[ 17   5  -9  27 -14   8   4  -5 -10  -2   9   1   1  33  -3  13  22  -4
  -6  33 -36  24]
[70] + pozu
[ -1  -2  13  28   5 -15 -21 -18  -8 -16   6 -19  22   1  30  15   3  -2
 -13 -18 -25  -8]
[70] + pozu
[-12   3  31 -43  23 -12  11  22  -8  19  -4 -23  24 -73   2  -4  20 -11
  17  41 -15  -9]
[70] + Butad
[ 29   3   3  49 -60  -8   0 -43  -1   4  -5   2  11  61   7  -5 -17  -7
 -29 -36 -20  18]
[70] + pozu
[  8 -10   9  -6  14 -14   0 -14  -9 -20  43   0  40 -21   0  35  18   4
  13  81 -11   1]
[73] + Butad
[-20   2 -32 -52  11  31  -6  44  -2  -1 -10  -6  14  -3   2   9  16  -8
  19  53   3 -29]
[70] + Butad
[ 23   2 -11  72 -49 -18 -21 -59 -12 -18 -30  54  -8  52   5  -4 -14   7
 -35  25 -44  28]
[70] + pozu
[ 13  -3   3  59 -37  11   2 -14   4   7 -23  13 -20  41   6  14   1   2
 -26   6 -42   1]
[73] + pozu
[  0 -17 -44  37 -24  32 -11 -21  -8   0 -13  -1   6  53  17 -12  -3 -18
 -44  -5  -5  -5]
[70] + zum
[ 14  -4 -13  35 -19   7  -2 -19  -7 -42   0 -16  -9  35 -11  -9  -5   0
 -20  32 -24  -6]
[70] + pozu
[  9 -11   9  28   6 -10  -6 -62  -1  -8   0  -5 -17   9  -4 -38 -25  53
  -8 -70  -1  12]
[73] + zum
[ 13 -38  -6  48 -17  11 -14 -53 -18 -26 -14   1 -19  27 -14  -6  -3  15
 -31 -16 -16 103]
[70] + zum
[ 18   2 -19  47 -29   9 -16 -46   6 -24  -1   6   0   9   7   3  -5   9
 -32 -17   1   6]
[70] + zum
[  6  14 -21  28 -38  20 -11 -26  12  11 -17  55   0  47  -2   8   7  -7
 -31 -35 -18   9]
[70] + pozu
[ 37  -8  -8  77 -29 -24   8 -55   8  14   9  32  12   0  10   0  -2  12
  -8  22 -41  29]
[70] + pozu
[  18   46   -1   35  -45    3  -13    5   73   26  -67   15 -103   30
  -19    4  -34   -9  -13 -101    5   22]
[73] + zum
[ 23  13  25  66  -2 -34   3 -79   8   3  14   5  26 -18  -3  25 -22  22
   0  19 -18  15]
[73] + pozu
[  22  -24  -19   39  -23  -19    8  -33   18   23  -25   17  -36   17
  -26   -5  -28   29  -13 -108   -8   44]
[73] + zum
[ 27   8  16  60 -38   2   4 -46  22  13 -16  48   0  14 -10   6  -4   7
  -6 -12 -24  28]
[73] + pozu
[ 16  18  28  37 -20   3   5  -2  24  24 -30  23   2  12   7  21  -3  -8
 -14 -53   5   6]
[73] + pozu
[ 48 -34  -5  56 -32 -28   6 -65 -28  10   9 -29 -19  31 -13   8  24  27
 -16  75 -42  29]
[70] + pozu

[ 29  17   4  45  -1  -8   0   3  -4 -16  15  28  -1  41  -6   9 -24  -2
 -16   8   5   0]
Kifi + (55)
[ -1   4  -3  14   5 -17  19   6   0  -1   0  22 -41  21  -5  35  -6 -31
 -40   3 -10   5]
Seku + (55)
[ -1  22 -18  17 -10 -13  15  11   3 -17   5  20   3  65  11   9 -10  -1
 -67  30   3  14]
Kifi + (55)
[  9  11   4  40  -2   2   2 -21  -1  12  20  38  -6   6  17  -6 -20  12
   3 -27 -14   4]
Kifi + (47)
[ 11   4   1 -24 -22  16 -43  -5   0  -5   3 -15  -3  -9  -3   5  -8  17
 -46   4  34   8]
pulu + (48)
[-12   4   7  53  25  -5  18  -6  -4  45  19  42  -6  22  46   8 -24  -4
 -65   2  -9 -10]
Kifi + (47)
[ 12   5   9  11 -16  30   9 -25 -12  -6 -12 -18   1 -34 -17  -4  -1 -19
  66  -2   9  -4]
pulu + (53)
[ 30  23   0  40  -3  -2  -2 -27  -2  -2   8   5  -2 -42 -11  -1 -15  -6
  49 -11   7  15]
Kifi + (53)
[ 16   4  10  19  11  -4  -6 -12   3 -18 -14 -19  16 -64 -27   6   6 -47
 127   1   4   2]
Seku + (53)
[ 12  27 -16  12 -12   1   1 -37   0 -32  19  38 -17  71 -13  -5 -19 -10
 -20  -1  -3   6]
pulu + (55)
[  8  -2  16  10   5  10   9 -23  -5 -12 -20 -13 -38 -20 -19  10 -10   2
  59   2  10  -2]
Seku + (53)
[ 15  15 -13  28  -3 -15  21   9   1 -15   6  14   3  44  16  20  -4  -9
 -40   2  -5  -2]
pulu + (55)
[  2  14   0  33  -5  -5  25   1  -6  18  20  30  -3  21  18  17 -21  -8
 -31 -22 -18  -6]
Kifi + (47)
[  1  29 -27  29 -24  18   2   8   0  -5 -14  -2   3  26   3  23 -10  -9
 -41   4  22   8]
Kifi + (55)
